Below are the code and all the weights of a small trained network. Each question names an input and a class and asks about switching units off, where a switched-off unit gives its printed mean instead of its output.

import numpy as np


def w(rows, s, z=0):
    codes = np.array(rows[::2]) - 128.0
    scale = np.full(codes.shape[1], s)
    scale[-1] = z or s
    return codes * scale


def f(y):
    return np.maximum(y, 0)


def log_softmax(a):
    a = a - a.max(-1, keepdims=True)
    return a - np.log(np.exp(a).sum(-1, keepdims=True))


def net(x, mask):
    res = np.array(x, float).reshape(1, 7) / 4 @ E
    y = f(res @ A[0][:, :-1].T + A[0][:, -1])
    res = res + np.where(mask, y, B[0][:, -1]) @ B[0][:, :-1]
    return log_softmax(res[-1] @ U[:, :-1].T + U[:, -1])


A, B = {}, {}
E = w([
[85,228,139,224,55],'x0',
[96,71,156,137,7],'x1',
[36,51,90,254,133],'x2',
[184,107,120,219,133],'x3',
[94,92,94,107,203],'x4',
[33,197,74,125,85],'x5',
[156,89,16,57,64],'x6',
],0.0064)
A[0] = w([
[136,5,90,115,110,188],'N0',
[168,127,113,97,149,137],'N1',
[134,140,156,137,114,75],'N2',
[122,139,111,133,121,111],'N3',
[14,163,129,82,183,171],'N4',
[84,132,104,89,163,145],'N5',
[125,150,123,143,127,53],'N6',
[113,125,136,129,150,132],'N7',
[128,110,135,115,90,127],'N8',
[116,127,135,162,137,7],'N9',
[148,100,150,166,116,41],'N10',
[134,145,120,143,108,20],'N11',
[137,119,85,171,101,121],'N12',
[126,140,166,138,96,111],'N13',
[150,161,171,137,121,97],'N14',
[130,129,164,151,114,115],'N15',
[103,156,138,110,104,63],'N16',
[123,171,73,155,181,103],'N17',
[107,167,139,114,144,123],'N18',
[124,128,151,146,138,50],'N19',
[107,95,117,128,148,14],'N20',
[156,118,130,99,94,163],'N21',
[120,171,69,131,172,121],'N22',
[91,112,158,101,115,120],'N23',
[129,144,93,108,132,169],'N24',
[131,142,202,141,132,138],'N25',
[81,99,128,137,110,59],'N26',
[163,114,113,68,113,224],'N27',
[145,142,187,146,135,154],'N28',
[152,117,99,184,87,76],'N29',
[146,161,213,147,144,133],'N30',
[159,185,97,157,159,171],'N31',
[150,151,110,55,119,106],'N32',
[95,146,144,124,140,43],'N33',
[129,124,104,135,113,53],'N34',
[143,158,127,86,129,96],'N35',
[119,142,99,143,127,4],'N36',
[135,42,117,118,98,171],'N37',
[116,142,100,77,116,109],'N38',
[117,134,170,114,124,44],'N39',
[129,102,67,95,124,52],'N40',
[176,120,77,227,70,164],'N41',
[153,149,100,145,143,177],'N42',
],0.016,0.0037)
B[0] = w([
[48,85,25,49,223,253],'N0',
[75,147,149,128,126,173],'N1',
[113,122,124,127,110,148],'N2',
[124,144,121,145,119,142],'N3',
[122,77,151,254,155,212],'N4',
[164,116,151,122,134,170],'N5',
[115,143,125,125,131,140],'N6',
[86,161,110,168,134,147],'N7',
[130,147,110,149,156,167],'N8',
[130,160,123,121,164,148],'N9',
[171,131,99,80,111,163],'N10',
[103,126,133,130,105,139],'N11',
[128,175,85,123,104,181],'N12',
[111,121,101,152,114,169],'N13',
[78,116,159,113,95,167],'N14',
[134,138,127,111,106,164],'N15',
[146,127,92,127,126,155],'N16',
[140,139,160,186,181,177],'N17',
[130,87,123,107,157,160],'N18',
[120,151,123,114,122,143],'N19',
[108,104,105,133,112,146],'N20',
[96,191,113,167,178,180],'N21',
[168,111,146,140,161,172],'N22',
[123,107,98,152,160,159],'N23',
[153,149,129,121,148,158],'N24',
[57,154,135,144,84,185],'N25',
[130,107,91,103,91,167],'N26',
[82,170,135,116,165,206],'N27',
[71,157,148,104,98,182],'N28',
[156,175,111,120,71,186],'N29',
[40,141,167,83,76,199],'N30',
[89,155,141,159,212,180],'N31',
[161,161,188,84,164,186],'N32',
[105,136,91,162,137,144],'N33',
[116,140,127,110,124,139],'N34',
[147,133,177,94,140,163],'N35',
[129,148,128,129,106,137],'N36',
[103,112,60,98,195,218],'N37',
[172,148,133,87,157,167],'N38',
[120,122,125,147,123,144],'N39',
[108,133,136,85,121,169],'N40',
[210,220,108,135,38,243],'N41',
[99,157,112,176,169,159],'N42',
],0.024,0.011)
U = w([
[152,162,86,102,82,114],'0',
[79,84,141,155,137,242],'1',
[106,244,186,69,101,170],'2',
[216,123,134,217,130,126],'3',
[146,33,209,112,75,4],'4',
[254,127,184,89,112,43],'5',
[111,177,182,128,9,102],'6',
[157,167,210,160,175,181],'7',
],0.0079,0.003)

Each question gives the input, the list of numbers given to net, and the class t.
The units are the neurons (one row each of A and B). Each row of codes is followed by its name. A weight is (code - 128) times the scale printed after its matrix; where a second scale follows, it is the last column's (A, B and U).
mask holds one flag per neuron, in row order. A switched-off neuron (its flag False) gives its mean, the last column of its row in B, instead of its output. The means were averaged over made-up inputs and are rounded, as every weight is.
A unit's drop is (log p(t) with every unit on - log p(t) with that unit switched off) / (log p(t) with every unit on - log p(t) with every unit switched off).
The circuit of an input: a set's keep is (log p(t) with only the set's units on - log p(t) with every unit switched off) / (log p(t) with every unit on - log p(t) with every unit switched off). Starting from the 12 units with the biggest drops (on a tie, the unit counted first), units are removed one at a time, each time the one whose removal leaves the highest keep (on an exact tie, the one counted first), for as long as the keep stays at least 0.8.
units of the circuit, in order: the units of the circuit, biggest drop first
most important unit: the unit with the biggest drop
top k neurons: the k neurons with the biggest drops, biggest first
drop when u is switched off: that unit's drop, to one decimal
input [0,6,7,8,-5,-6,-4], class 0: most important unit -> N0
input [-5,-8,6,1,-3,5,8], class 7: units of the circuit, in order -> N17, N22
input [-6,8,-8,-7,1,2,-5], class 7: units of the circuit, in order -> N4, N23, N0
input [0,-4,-8,7,8,-4,2], class 7: units of the circuit, in order -> N41, N31, N0
input [1,-3,7,8,-6,-3,-7], class 6: units of the circuit, in order -> N0, N41
input [0,0,0,-6,7,0,-3], class 3: units of the circuit, in order -> N0, N4
input [-4,-7,5,-4,4,2,-6], class 3: units of the circuit, in order -> N4, N0
input [3,0,2,7,-4,8,7], class 6: units of the circuit, in order -> N0, N41
input [7,1,8,-3,-8,1,6], class 0: top 4 neurons -> N30, N25, N12, N28
input [-1,-2,4,-8,5,-2,-4], class 3: top 2 neurons -> N0, N4
input [-7,-1,8,-3,-4,-8,-8], class 1: top 2 neurons -> N41, N0
input [-6,-1,-7,-5,-8,7,-3], class 7: top 2 neurons -> N4, N41
input [-2,2,7,7,-4,4,-5], class 6: top 2 neurons -> N0, N41
input [8,-8,6,-7,-3,2,-8], class 1: units of the circuit, in order -> N4
input [-4,-4,7,-7,2,2,-2], class 3: top 2 neurons -> N4, N30
input [4,-8,-4,8,3,-8,2], class 7: top 2 neurons -> N31, N17
input [-4,-1,7,2,2,6,-1], class 1: top 2 neurons -> N0, N41
input [-1,-1,8,7,2,-7,-1], class 0: drop when N27 is switched off -> 0.0
input [4,4,2,-8,-3,-6,8], class 0: drop when N28 is switched off -> 0.2
input [-8,0,-1,2,6,3,-7], class 1: top neuron -> N41
input [-3,3,-2,-8,5,6,-3], class 7: drop when N38 is switched off -> 0.1
input [-1,-4,5,1,-1,-1,0], class 3: drop when N27 is switched off -> 0.1
